Below is a small trained network, with its code and all its weights. Each question gives an input and a target symbol and asks what happens when units are switched off, that is, made to give their printed mean instead of their output.

import numpy as np


def w(rows, s, z=0):
    codes = np.array(rows[::2]) - 128.0
    scale = np.full(codes.shape[1], s)
    scale[-1] = z or s
    return codes * scale


def f(y):
    return y / 2 * (1 + np.tanh(0.7978845608 * (y + 0.044715 * y**3)))


def softmax(a):
    e = np.exp(a - a.max(-1, keepdims=True))
    return e / e.sum(-1, keepdims=True)


def log_softmax(a):
    a = a - a.max(-1, keepdims=True)
    return a - np.log(np.exp(a).sum(-1, keepdims=True))


def net(x, mask):
    ids = ['αβγδζηθλμξπσφψ'.index(c) for c in x.split()]
    T = len(ids)
    res = E[ids] + P[:T]
    r = res
    for j in range(3):
        rows = slice(3 * j, 3 * j + 3)
        q, k, v = (r @ M[0][rows].T for M in (Q, K, V))
        z = softmax(np.where(np.tri(T) > 0, q @ k.T / 3**0.5, -1e9)) @ v
        o = O[0][rows]
        res = res + np.where(mask[j], z, o[:, -1]) @ o[:, :-1]
    y = f(res @ A[0][:, :-1].T + A[0][:, -1])
    res = res + np.where(mask[3:11], y, B[0][:, -1]) @ B[0][:, :-1]
    return log_softmax(res[-1] @ U[:, :-1].T + U[:, -1])


Q, K, V, O, A, B = {}, {}, {}, {}, {}, {}
E = w([
[90,220,249,82],'α',
[71,172,109,145],'β',
[88,74,155,181],'γ',
[69,120,132,163],'δ',
[176,125,30,115],'ζ',
[168,44,138,178],'η',
[40,110,142,160],'θ',
[89,42,165,184],'λ',
[130,14,173,194],'μ',
[61,175,115,150],'ξ',
[101,209,89,133],'π',
[81,95,147,177],'σ',
[76,178,102,140],'φ',
[56,176,110,149],'ψ',
],0.02)
P = w([
[160,251,99,199],'0',
[92,180,77,166],'1',
[53,152,64,149],'2',
[36,129,58,133],'3',
[29,114,57,120],'4',
[21,100,61,109],'5',
[15,92,61,98],'6',
[7,81,70,90],'7',
[3,73,72,84],'8',
],0.0075)
Q[0] = w([
[117,114,96,201],'h0',
[63,159,131,158],'h0',
[131,222,116,71],'h0',
[157,222,120,70],'h1',
[246,59,157,86],'h1',
[102,126,86,127],'h1',
[145,166,144,160],'h2',
[121,122,174,218],'h2',
[170,45,176,151],'h2',
],0.012)
K[0] = w([
[86,84,152,169],'h0',
[70,164,210,112],'h0',
[139,254,139,153],'h0',
[128,109,23,133],'h1',
[218,117,116,115],'h1',
[87,134,123,11],'h1',
[178,126,65,90],'h2',
[92,139,91,134],'h2',
[129,77,61,248],'h2',
],0.014)
V[0] = w([
[68,148,89,73],'h0',
[46,90,191,188],'h0',
[119,113,216,154],'h0',
[128,89,13,145],'h1',
[223,102,106,145],'h1',
[122,153,171,83],'h1',
[86,151,106,107],'h2',
[113,113,73,207],'h2',
[80,99,245,116],'h2',
],0.012)
O[0] = w([
[120,83,165,176,186],'h0',
[201,147,55,77,254],'h0',
[202,230,85,176,119],'h0',
[113,199,156,254,209],'h1',
[93,89,165,104,1],'h1',
[88,241,159,107,88],'h1',
[168,140,71,138,192],'h2',
[140,125,54,151,215],'h2',
[40,76,198,173,123],'h2',
],0.0071,0.01)
A[0] = w([
[94,29,183,110,141],'n0',
[239,162,142,153,254],'n1',
[10,55,119,161,47],'n2',
[75,172,241,110,88],'n3',
[111,201,97,143,179],'n4',
[126,175,73,178,188],'n5',
[125,126,33,85,124],'n6',
[26,108,153,168,75],'n7',
],0.013,0.0046)
B[0] = w([
[77,109,92,114,131],'n0',
[93,128,112,7,169],'n1',
[189,190,165,185,145],'n2',
[84,110,116,172,139],'n3',
[146,66,144,99,196],'n4',
[141,112,121,119,250],'n5',
[146,154,140,159,224],'n6',
[115,102,157,73,138],'n7',
],0.014,0.024)
U = w([
[76,151,75,136,56],'α',
[180,126,144,116,3],'β',
[108,88,116,131,58],'γ',
[88,99,97,145,62],'δ',
[133,77,145,125,108],'ζ',
[51,121,99,125,187],'η',
[163,112,143,111,22],'θ',
[137,167,114,125,107],'λ',
[110,164,125,119,192],'μ',
[95,60,45,199,187],'ξ',
[148,148,108,227,122],'π',
[132,76,142,118,74],'σ',
[150,132,134,100,43],'φ',
[92,3,47,90,179],'ψ',
],0.013,0.0061)

Each question gives the input, a string of symbols that net reads in full, and the target symbol t.
The units are the heads (3 rows each of Q, K, V and O) and the neurons (one row each of A and B). Each row of codes is followed by its name. A weight is (code - 128) times the scale printed after its matrix; where a second scale follows, it is the last column's (O, A, B and U).
mask holds one flag per unit, heads first, then neurons. A switched-off unit (its flag False) gives its mean, the last column of its rows in O or B, instead of its output. The means were averaged over made-up inputs and are rounded, as every weight is.
A unit's drop is (log p(t) with every unit on - log p(t) with that unit switched off) / (log p(t) with every unit on - log p(t) with every unit switched off).
The circuit of an input: a set's keep is (log p(t) with only the set's units on - log p(t) with every unit switched off) / (log p(t) with every unit on - log p(t) with every unit switched off). Starting from all 11 units, units are removed one at a time, each time the one whose removal leaves the highest keep (on an exact tie, the one counted first), for as long as the keep stays at least 0.8.
circuit, biggest first: the units of the circuit, biggest drop first
unit that matters most: the unit with the biggest drop
k most important neurons: the k neurons with the biggest drops, biggest first
heads that matter: for each layer, one digit per head in row order, 1 if its drop is at least 0.15 and else 0, layers parted by /
drop of u: that unit's drop, to one decimal
input λ λ λ, target π: 2 most important neurons -> [n4, n2]
input η ζ α, target η: circuit, biggest first -> [n3, h2]
input ζ η ζ δ θ α, target η: unit that matters most -> h2
input γ λ δ, target ψ: circuit, biggest first -> [h0, n4, n1]
input ζ θ ζ ψ ζ λ λ ζ ζ, target π: heads that matter -> 100
input δ ξ λ θ φ, target ψ: heads that matter -> 011
input θ μ β β θ ξ θ θ, target π: heads that matter -> 001
input λ μ ζ ψ, target ψ: heads that matter -> 011
input θ λ γ δ ψ, target ψ: heads that matter -> 110
input μ θ β, target ψ: circuit, biggest first -> [n4, n2]
input ζ θ σ, target ψ: circuit, biggest first -> [h0, n1, n2]
input η θ φ, target ψ: circuit, biggest first -> [n4, n2]
input μ μ π, target ψ: heads that matter -> 001
input ζ ζ ψ α ζ ζ, target π: 3 most important neurons -> [n2, n1, n4]
input φ ζ θ ξ, target ψ: 3 most important neurons -> [n4, n2, n5]
input ψ φ ξ, target ψ: circuit, biggest first -> [n4]
input θ ζ ζ θ β, target ψ: 4 most important neurons -> [n4, n1, n2, n5]
input ζ θ δ, target ψ: 2 most important neurons -> [n1, n2]
input θ ψ ζ π, target ψ: 2 most important neurons -> [n4, n1]
input λ ζ ψ ψ ζ, target ξ: drop of h0 -> 2.8
input λ ζ λ π θ μ λ, target π: drop of n2 -> 0.1
input ζ ζ β γ θ ζ θ, target ξ: drop of n1 -> 0.5
input ζ θ ζ δ θ γ θ, target π: drop of h2 -> 0.5
